Below are the code and all the weights of a small trained network. Each question names an input and a class and asks about switching units off, where a switched-off unit gives its printed mean instead of its output.

import numpy as np


def w(rows, s, z=0):
    codes = np.array(rows[::2]) - 128.0
    scale = np.full(codes.shape[1], s)
    scale[-1] = z or s
    return codes * scale


def f(y):
    return np.maximum(y, 0)


def log_softmax(a):
    a = a - a.max(-1, keepdims=True)
    return a - np.log(np.exp(a).sum(-1, keepdims=True))


def net(x, mask):
    res = np.array(x, float).reshape(1, 6) / 4 @ E
    y = f(res @ A[0][:, :-1].T + A[0][:, -1])
    res = res + np.where(mask, y, B[0][:, -1]) @ B[0][:, :-1]
    return log_softmax(res[-1] @ U[:, :-1].T + U[:, -1])


A, B = {}, {}
E = w([
[127,128,129,128,128,128,129],'x0',
[93,157,10,132,189,251,187],'x1',
[113,24,11,79,48,67,106],'x2',
[129,129,129,129,128,128,127],'x3',
[253,22,137,172,216,156,172],'x4',
[5,38,178,254,117,169,114],'x5',
],0.0043)
A[0] = w([
[147,105,200,120,103,58,107,69],'N0',
[226,209,89,43,128,100,127,108],'N1',
[70,85,147,172,122,144,123,95],'N2',
[114,40,44,96,82,79,129,65],'N3',
[5,235,122,95,70,94,108,40],'N4',
[195,67,132,150,157,144,132,72],'N5',
[49,67,155,189,117,153,120,98],'N6',
[93,155,5,134,183,239,147,5],'N7',
[147,108,193,121,103,69,112,60],'N8',
[72,89,145,169,127,139,125,86],'N9',
[170,161,107,89,125,119,126,104],'N10',
[63,81,149,171,128,143,122,93],'N11',
[122,124,92,119,129,159,116,66],'N12',
[168,165,112,94,130,118,126,118],'N13',
[152,145,119,109,126,126,123,93],'N14',
[84,165,127,117,107,116,125,60],'N15',
[147,108,187,118,103,70,115,70],'N16',
[146,242,244,166,180,178,149,31],'N17',
[221,48,131,163,170,146,136,85],'N18',
[141,112,181,122,110,75,116,62],'N19',
[207,61,131,156,166,145,130,75],'N20',
[118,54,60,98,86,91,130,64],'N21',
],0.012,0.0017)
B[0] = w([
[117,171,117,181,100,131,144,205],'N0',
[220,86,131,138,149,119,165,236],'N1',
[184,111,126,127,138,120,145,186],'N2',
[106,118,139,133,168,143,31,209],'N3',
[63,115,133,34,122,132,188,254],'N4',
[95,125,127,78,120,129,155,185],'N5',
[206,104,127,127,144,118,153,210],'N6',
[112,198,127,212,68,117,142,234],'N7',
[118,166,120,174,103,131,142,194],'N8',
[178,111,126,128,138,121,143,180],'N9',
[167,109,130,134,135,122,141,174],'N10',
[186,110,127,129,141,120,147,189],'N11',
[120,148,127,148,122,134,128,149],'N12',
[165,109,129,132,135,125,143,172],'N13',
[146,118,130,132,130,124,134,149],'N14',
[106,124,128,96,124,129,149,168],'N15',
[121,164,120,171,103,133,140,191],'N16',
[97,101,124,134,166,139,2,238],'N17',
[81,125,133,60,118,128,166,210],'N18',
[122,161,117,163,106,132,137,182],'N19',
[88,125,130,71,120,125,159,196],'N20',
[107,117,137,135,161,140,49,195],'N21',
],0.032,0.008)
U = w([
[238,73,133,133,161,98,168,241],'0',
[47,122,142,30,110,133,178,142],'1',
[97,111,139,143,183,157,2,151],'2',
[113,222,109,213,51,124,145,3],'3',
],0.0087,0.00047)

Each question gives the input, the list of numbers given to net, and the class t.
The units are the neurons (one row each of A and B). Each row of codes is followed by its name. A weight is (code - 128) times the scale printed after its matrix; where a second scale follows, it is the last column's (A, B and U).
mask holds one flag per neuron, in row order. A switched-off neuron (its flag False) gives its mean, the last column of its row in B, instead of its output. The means were averaged over made-up inputs and are rounded, as every weight is.
A unit's drop is (log p(t) with every unit on - log p(t) with that unit switched off) / (log p(t) with every unit on - log p(t) with every unit switched off).
The circuit of an input: a set's keep is (log p(t) with only the set's units on - log p(t) with every unit switched off) / (log p(t) with every unit on - log p(t) with every unit switched off). Starting from the 12 units with the biggest drops (on a tie, the unit counted first), units are removed one at a time, each time the one whose removal leaves the highest keep (on an exact tie, the one counted first), for as long as the keep stays at least 0.8.
circuit, biggest first: the units of the circuit, biggest drop first
unit that matters most: the unit with the biggest drop
top k neurons: the k neurons with the biggest drops, biggest first
drop of u: that unit's drop, to one decimal
input [-1,1,1,-2,-7,-8], class 0: unit that matters most	N1
input [3,-1,1,-1,-3,-3], class 0: top 4 neurons	(N18; N1; N20; N5)
input [1,8,7,-7,2,-4], class 3: top 3 neurons	(N7; N17; N12)
input [2,2,6,1,4,1], class 2: top 2 neurons	(N3; N4)
input [-7,7,2,2,8,-7], class 1: top 4 neurons	(N18; N20; N5; N6)
input [-2,-8,-6,-5,7,1], class 3: top 3 neurons	(N4; N0; N8)
input [-7,7,3,2,5,1], class 3: top 2 neurons	(N7; N4)
input [4,2,8,-4,-6,-3], class 2: top 2 neurons	(N3; N21)
input [5,5,3,-8,4,-1], class 3: top 3 neurons	(N7; N4; N17)
input [-1,-3,6,-1,6,2], class 1: top 2 neurons	(N18; N17)
input [-1,4,-6,8,7,6], class 1: top 4 neurons	(N18; N20; N1; N5)
input [4,-8,-2,2,-5,6], class 3: top 4 neurons	(N0; N1; N8; N16)
input [-7,-8,-8,-4,-7,-3], class 2: top 4 neurons	(N17; N7; N18; N20)
input [0,6,3,-3,1,-1], class 3: circuit, biggest first	(N7)
input [-8,2,7,-2,-4,7], class 0: top 2 neurons	(N6; N17)
input [6,-5,-7,1,-6,-4], class 2: drop of N18	0.5
input [-6,3,-2,7,1,4], class 0: drop of N0	0.1
input [-8,4,5,0,-1,1], class 2: drop of N2	0.0
